Each row has a name. Each question is about the rows just above it.

E: [128 165 166 102]
P: [ 94 164 145 101]
X: [128 117 126 128]
W: [ 81 128 187 128]
V: [146  63  64 128]
H: [136 171 170 117]
A: [124 104 172 111]
S: [ 88 198 128 111]
N: [103 128 128  91]
M: [128 165 108 110]
B: [ 92 192 193 114]
E without one entry, shuffled: [166 102 128]. Gone: | [165]
Which entry of E is missing from [166 165 128]? | [102]
Shuffled H with one entry gone: [136 170 171], missing | [117]
V without one entry, shuffled: [ 63 146 128]. Gone: | [64]
H without one entry, shuffled: [171 117 136]. Gone: | [170]
Which entry of B is missing from [193  92 114]? | [192]
Shuffled P with one entry gone: [ 94 145 164], missing | [101]

L: [131 129 130 132 134 140 133 196 113 132 129 139 132 130 138 133 130 138
 137 131 195 151 129 132 129 131 136 130 134 138 132 132 172 143 129 128
 130]
F: [131 129 130 132 134 140 133 196 113 132 129 139 135 130 132 133 130 138
 137 132 137 154 136 136 128 135 134 131 135 151 131 132 137 157 131 129
 129]
K: [131 128 130 132 134 140 133 196 113 132 129 139 132 130 138 133 130 138
 137 131 129 170 129 133 129 131 136 130 134 138 132 132 172 143 129 128
 130]
K without one entry, shuffled: [132 138 129 170 133 132 134 130 143 133 131 131 138 113 130 134 132 136
 129 138 128 132 140 172 129 130 128 130 129 129 137 139 131 132 130 133]. Gone: | [196]
F without one entry, shuffled: [135 132 137 132 132 140 139 131 132 135 136 136 137 130 157 130 154 135
 131 131 129 132 130 129 134 131 196 134 133 129 137 129 113 138 133 151]. Gone: | [128]
Which entry of F is missing from [129 132 131 131 133 135 136 137 136 132 131 134 113 132 137 151 130 137
 130 135 133 135 154 134 196 129 129 140 131 138 130 139 129 157 132 132]? | [128]
K without one entry, shuffled: [138 138 136 128 139 134 172 129 133 130 132 132 133 130 130 138 132 129
 133 137 140 131 143 130 131 130 132 132 134 128 129 131 129 196 170 129]. Gone: | [113]
L without one entry, shuffled: [132 129 136 132 113 128 131 172 129 143 130 195 129 133 131 130 133 138
 151 140 130 132 132 129 132 137 134 138 131 129 138 130 132 130 134 139]. Gone: | [196]

Rerak: [179  78  98 123]
Sep: [101  77 178 102]
tepu: [184  81  92 114]
Mub: [176  79  84  78]
bipip: [ 73 185 183 145]
Pala: [ 75 184 183 164]
gine: [ 75 180 179 154]
pez: [ 74 188 186 158]
tige: [ 73 185 182 148]
nokop: [ 75 195 179 158]
nakav: [176  75  86 111]
nokop without one entry, shuffled: [195  75 179]. Gone: | [158]
Which entry of gine is missing from [180  75 154]? | [179]
Which entry of Mub is missing from [ 78 176  84]? | [79]
Which entry of Mub is missing from [ 78  84 176]? | [79]
Shuffled nakav with one entry gone: [ 86 176 111], missing | [75]
Sep without one entry, shuffled: [178  77 101]. Gone: | [102]

Y: [109 105 156 109 156 108 160]
Q: [ 85 198  78  78  85  84  79]
J: [ 93  88 169  94 169 170 175]
C: [184 190  92 181  92  92  87]
T: [ 70  63 187  73 188 189 181]
R: [183 189  92 180  91  90  86]
Z: [176 181  98 173  98  97  94]
D: [153 156 118 152 118 117 116]
G: [ 70  63 187  73 188 189  72]
Shuffled T with one entry gone: [187  63 189 181 188  73], missing | [70]
Shuffled Z with one entry gone: [ 98  98 181  97  94 173], missing | [176]
Which entry of R is missing from [ 86  92  91  90 180 183]? | [189]
Shuffled Q with one entry gone: [ 85  78  85 198  84  78], missing | [79]
Q without one entry, shuffled: [ 84  78  85  78 198  85]. Gone: | [79]
Shuffled G with one entry gone: [187  63  70 188 189  72], missing | [73]
Q without one entry, shuffled: [ 85  79 198  85  78  78]. Gone: | [84]

gikim: [145  76 175 142 113 105 141 125 145 165 114]
zif: [150  55 178 132 131  87 143 116 130 176 106]
ropo: [142  56 167 138 132 108 130 131 145 162 114]
mena: [142  56 167 138 132 108 130 128 160 153 121]
nuso: [155  67 169 141 118  90 136 118 154 165 126]
lil: [147  56 182 135 131 104 132 123 156 170 124]
riruv: [153  64 167 148 115  80 141 113 146 162 115]
Which entry of riruv is missing from [115 146 115 141 162 153  64 148 167 113]? | [80]
Which entry of zif is missing from [132 106  55  87 150 176 131 178 116 143]? | [130]
Shuffled nuso with one entry gone: [141  90 155  67 154 118 126 118 169 136], missing | [165]
Which entry of zif is missing from [132  55 116  87 130 143 131 176 106 178]? | [150]

bod: [119 126 166 114  98 134 115 171 115 149 165 127 129 168 111 148 106 112
 138]
lod: [129 156 128 113 104 166 161 127 114 118 110 121 138 182 188 101 127 115
 116]
nozi: [109 120  88 130 121 137 131 128 121 160 117 122 135 124 142 129 113 108
  98]
zol: [121 127  65 158 104 108 119 143 146 121 111 112 127 117 104  94 147 128
 106]
sor: [129 100 120 107 102 102 102 111 117 123 143 135 136 108 100 128 125 124
 124]
bod without one entry, shuffled: [115 119 166 114 111 171 148  98 168 126 138 112 129 106 115 127 134 165]. Gone: | [149]
nozi without one entry, shuffled: [129 142 135 109 113 160 121  98 122  88 124 121 117 130 137 120 131 108]. Gone: | [128]

mur: [ 98  97 102 185]
daka: [160 108 125 121]
rov: [137 153 113 152]
Gikor: [102 121 124 125]
Reg: [141 109 142 155]
Deza: [134 133 171 119]
Which entry of rov is missing from [137 152 113]? | [153]
Shuffled daka with one entry gone: [108 160 125], missing | [121]
Deza without one entry, shuffled: [133 119 171]. Gone: | [134]
Shuffled Gikor with one entry gone: [121 124 102], missing | [125]
Shuffled Reg with one entry gone: [155 141 109], missing | [142]
Which entry of rov is missing from [113 152 137]? | [153]
Reg without one entry, shuffled: [109 155 141]. Gone: | [142]

sina: [122 145 104 149 139 125 130 128 132 140 145 128 128 141 122 146]
pelu: [130 126 131 126 125 129 128 131 132 127 125 128 130 125 129 124]
rusef: [124 126 112 148 141  79 162 110 126 107 137 116 148 132 124 147]
guge: [125 127 121 135 132 108 142 121 130 120 132 123 135 129 127 135]
nos: [128 128 125 129 127 125 130 128 132 126 128 126 129 128 127 128]
reri: [126 133 122 134 130 128 129 129 132 132 132 128 128 131 127 133]
fisov: [131 127 130 132 120 133 135 127 132 126 121 126 121 129 130 130]
mupe: [131 122 137 122 123 130 128 131 133 125 122 128 129 122 131 121]
mekad: [122 125 108 154 145  65 172 105 125 101 141 113 153 135 122 152]
togoz: [126 135 119 138 132 127 129 128 132 133 134 128 128 132 126 133]
zan: [136 109 154 107 115 133 128 133 133 117 109 128 128 113 134 108]
rusef without one entry, shuffled: [124 132 126 162 110 107 137 126 147 112 148 141 148 124 116]. Gone: | [79]
Which entry of togoz is missing from [132 132 119 127 126 138 126 128 128 133 128 132 129 133 135]? | [134]

